(in the rows, 128 means zero)
Known rows, with every way that one mark hangs from another
E{C{H Y}}: [109 127 137 139 147 133 112 132 132 121  78 135  36 114  83 129 127 155
 126 106 123 134 123 124 139 126 146 130]
E{C}: [121 126 131 126 139 134 112 127 124 132 115 130  95 124 112 133 126 138
 131 124 120 130 135 135 136 124 143 124]
H{D{C{Y} W}}: [111 130 120 155 139 111 149 121 151 160  97 129  84 105  94  89 145 123
 132 131 105 135 110 140 131 148 145 137]
Q{H}: [128 132 114 116 139 133 121 132 127 129 137 133 150 136 135 123 131 125
 123 129 129 132 132 140 131 132 132 122]
U{D{W}}: [127 123 131 138 129 138 131 124 125 132 147  97 164 120 116 112 122 126
 123 120 116 131 131 148 126 118 129 130]
C{H{D} Y}: [114 132 126 147 146 134 145 132 140 112  84 155  67 118  90 105 138 136
 127 115 129 136 114 122 131 136 127 133]
C{H Y{U{D{W}}}}: [118 124 152 158 137 133 136 129 130  94 105  89  86 115  80 114 119 153
 125 105 125 129 115 123 122 147 129 139]
C{H{D{A{W}}}}: [111 136 119 141 125 137 143 130 128 142 112 148  89 114 137  70 135 122
 130 131 138 134 124 130 142 155 122 139]
C{H Y}: [117 129 135 144 136 127 128 134 136 119  92 133  71 119  93 125 130 144
 123 111 133 133 116 119 132 132 132 134]
Q{H{C D}}: [118 136  91 123 159 139 135 131 137 135 108 172 148 137 123 103 150 119
 124 139 112 142 128 148 138 132 132 117]
E{Q{H{C D{W}}}}: [114 129  72 143 163 139 118 123 155 154  95 150 160 128 127  98 145 127
 125 134 113 142 119 167 143 120 146 121]
H{C D{W}}: [117 130  96 147 146 136 142 123 143 159 101 153 137 117 116  89 144 123
 135 135 113 138 119 145 135 125 133 126]
H{D{A{W} C U}}: [104 135 116 142 120 111 153 114 136 166 120 119  63 102 150  84 140  93
 122 155 105 134 126 134 139 164 132 138]
Y{A U}: [132 128 126 138 126 124 125 130 124  95 111 127  66 135 130 141 123 128
 127 121 142 116 128 101 114 181 131 131]
D{W}: [128 125 120 138 125 130 126 125 133 151 129 113 140 115 129 110 124 131
 134 126 128 129 124 133 129 127 131 133]
Q{H{D}}: [126 133 105 120 150 144 136 131 133 124 129 155 147 134 133 101 140 118
 125 134 124 135 131 144 131 134 130 122]
E{C Q{H}}: [118 124 105 123 154 138  87 126 138 126 107 132 119 136 123 136 127 141
 117 120 121 135 135 155 146 119 154 118]
U{D{E} Q}: [116 117 144 127 119 132 136 124 121 104 147  92 150 130  85 126 124 117
 109 124 100 122 140 166 122 118 112 130]
C{Y{A U}}: [132 135 130 144 125 115 126 132 133  85  91 121  38 129 109 146 129 133
 127 117 141 116 115  87 111 176 138 134]
D{A C E}: [102 122 142 142 129  91 122 114 127 177 127 113  86 118 111  96 133 105
 120 138  91 137 124 150 137 155 143 133]
D{E}: [120 124 131 127 128 111 120 123 124 135 126 119 101 129 123 128 131 112
 121 130 117 128 128 135 129 137 121 126]
C{Y{U{D}}}: [130 132 161 138 131 126 137 129 126  70 120  94  92 132  89 140 128 140
 121 119 116 124 119 116 115 137 124 132]
D{A}: [124 129 135 138 126 125 126 125 127 146 132 124 137 122 126  99 128 128
 134 130 122 133 121 128 127 124 141 134]
Q{H{C{Y}}}: [120 140 104 122 149 121 121 135 139 131  95 146 111 133 109 128 146 130
 120 133 113 140 118 132 131 119 140 122]
H{C D{E{Q} U}}: [101 122  90 151 152 114 127 111 153 140  79 134  77 122 121 135 147  96
 109 141  94 139 121 154 136 126 125 119]
D{E{C{Y{U}}} W}: [115 125 148 142 138 111 107 123 131 123  84  88  24 112  88 125 127 139
 135 119 110 125 116 123 123 149 139 133]
Q{H{C{Y{U}}}}: [125 141 122 126 149 120 122 134 137 103  88 130  89 139 105 131 139 140
 127 133 120 135 115 118 125 146 134 124]
D{A{W} C U{Q}}: [106 127 131 132  97 114 147 118 136 159 133  90  94 101 132  99 125 107
 120 151 107 124 131 143 133 149 127 144]

Rows
[105 122 123 146 145 125 137 125 128 129 105 148  80 124 104  98 135 115
 118 120 120 136 127 142 136 148 117 127]
C{H{D{E}}}
[108 131 128 162 138 112 147 119 149 179 101 127  91  99  96  61 142 122
 136 132  97 140 106 140 129 143 154 142]
H{D{A C{Y} W}}
[132 123 128 152 125 136 128 127 122 100 132  98 106 127 119 122 116 127
 122 114 130 117 130 120 114 173 133 133]
Y{A U{D{W}}}
[115 137 106 144 146 123 151 124 149 130  73 142  69 114 108 126 151 110
 123 139 103 139 114 121 124 122 130 125]
H{C{Y} D{U}}
[126 130  97 131 148 145 136 129 138 148 132 142 163 121 134  84 136 121
 132 130 124 137 128 150 130 133 134 127]
Q{H{D{W}}}
[116 122 129 147 122 114 120 118 129 180 134 100 123 109 124  84 126 114
 132 130 110 134 118 145 126 132 137 137]
D{A E W}
[107 122 107 157 148 127  90 131 147 114  55 142   4 121  90 152 125 151
 112  95 135 129 121 121 141 154 165 130]
E{C{H Y{A}} Q}
[107 114 145 152 117 130 144 119 132 162 154  84 176 109  83  71 118 129
 124 130  89 131 129 174 131 122 146 142]
U{D{A C W} Q}
[107 122 134 151 126 105 134 113 136 173 130 104  95 107 124 109 127 107
 121 142  98 137 123 134 132 146 147 133]
D{A C U}
[107 119 129 160 124 109 135 110 141 196 130  91 105  94 125  89 121 112
 128 139 100 137 119 139 131 142 152 137]
D{A C U W}
[114 125  96 136 144 129 135 118 140 158 127 112 118 110 139  98 137  90
 118 138 106 137 129 151 124 140 126 124]
Q{H{D{E U W}}}
[117 126 122 139 144 123  97 126 146 117  78 120  57 122  94 152 132 150
 123 115 117 131 118 133 139 113 154 127]
E{C{Y} Q}
[105 118 119 144 128 129 165 118 145 133 116 123 109 108 103 111 132 107
 119 143  97 127 131 153 129 139 130 133]
H{D{C U{Q}}}
[112 119 124 135 138 120 103 121 126 162 112 107  83 112 109 113 124 126
 131 121 107 130 131 151 135 129 140 127]
D{E{C} W}
[118 129  87 127 153 127 103 126 143 136 102 146 148 143 131 138 138 132
 116 133 118 138 126 155 143 120 142 118]
E{Q{H{C}}}
[118 127  99 130 147 129 129 125 134 152 128 131 139 122 130  84 140 104
 126 133 111 136 128 159 130 140 126 124]
Q{H{D{E W}}}
[114 115 119 145 133 121 110 116 134 136 133  85 138 125 113 129 124 119
 110 119 105 129 127 165 134 121 129 128]
U{D{E{Q} W}}
[117 134  94 129 154 119 104 129 153 130  82 141 116 137 112 140 145 137
 114 130 113 139 113 143 138 118 145 122]
E{Q{H{C{Y}}}}
[123 121 113 119 125 144 138 128 136 119 137 105 158 120 127 133 123 117
 118 135 116 127 138 146 118 116 127 127]
D{U{Q{H}}}
[102 115 125 157 136 119 128 121 136 171 113 122  97 109 105  94 121 138
 125 120 121 135 124 146 146 156 142 135]
D{C{H} W}
[122 131 102 129 147 142 144 126 138 125 127 137 133 122 138 116 138 102
 120 139 116 136 132 139 125 131 129 121]
Q{H{D{U}}}
[119 128 106 115 138 144 130 133 136 131 117 141 175 137 109 119 134 131
 124 137 114 131 133 159 134 113 132 124]
U{Q{H{C}}}
[ 96 122 129 154 136 100 146 108 138 175 116 116  65 106 117  84 140  85
 116 147  80 140 122 147 131 155 137 130]
H{D{A C E U}}
[125 133 133 140 136 121 107 133 131  88  74 125   5 126  97 151 127 143
 128 113 130 118 122  94 118 168 154 130]
E{C{Y{A U}}}
[107 119 110 140 155 125 106 117 139 128  84 138  69 127 104 126 138 120
 119 123 103 132 130 161 145 129 139 119]
H{D{E{C Q}}}
[122 131 139 150 138 123 133 128 135 107  98  97 105 123  83 121 134 142
 127 124 107 132 113 127 119 129 131 132]
H{C{Y{U{D{W}}}}}
[134 138 116 125 107 119 125 133 120  96 111 118  47 130 159 140 125 121
 125 132 155 110 131  93 122 200 117 137]
Y{A{W} U}
[132 127 136 141 126 131 129 130 118  76 131 112  93 139 116 141 121 126
 115 116 128 117 134 111 114 175 127 128]
Y{A U{D}}
[112 135 131 128 111 102 130 121 127 169 132 118  87 115 145  94 133 115
 125 145 117 130 126 131 143 166 134 139]
D{A{W} C}
[120 129 133 155 131 122 124 135 134  88  77 130  14 127 100 136 122 141
 123 106 147 120 116  90 120 187 136 137]
C{H Y{A U}}
[112 126 130 137 138 114 103 123 135 155  90  99  49 105  92 121 134 130
 130 116 108 132 120 136 130 126 145 131]
D{E{C{Y}} W}
[114 124 101 121 135 140 135 127 141 131 116 122 152 124 116 130 131 117
 116 142 106 134 134 152 129 113 129 122]
D{U{Q{H{C}}}}
[119 140 107 136 114 118 123 139 131 116  85 139  10 116 131 131 131 125
 116 114 156 120 123  96 132 183 126 140]
C{H Y{A{W}}}
[123 138 136 138 138 114 131 130 137 102  78 127  65 133  98 136 139 143
 132 130 120 130 109 108 123 142 130 130]
H{C{Y{U}}}
[104 125 117 157 134 102 125 128 139 138  78 146  12 118  89 130 130 125
 111 110 123 129 121 114 136 189 154 135]
D{C{H Y{A}}}
[114 131 101 142 146 132 151 121 141 138  93 147 103 119 123 122 143 105
 123 143 106 138 125 132 129 123 125 121]
H{C D{U}}
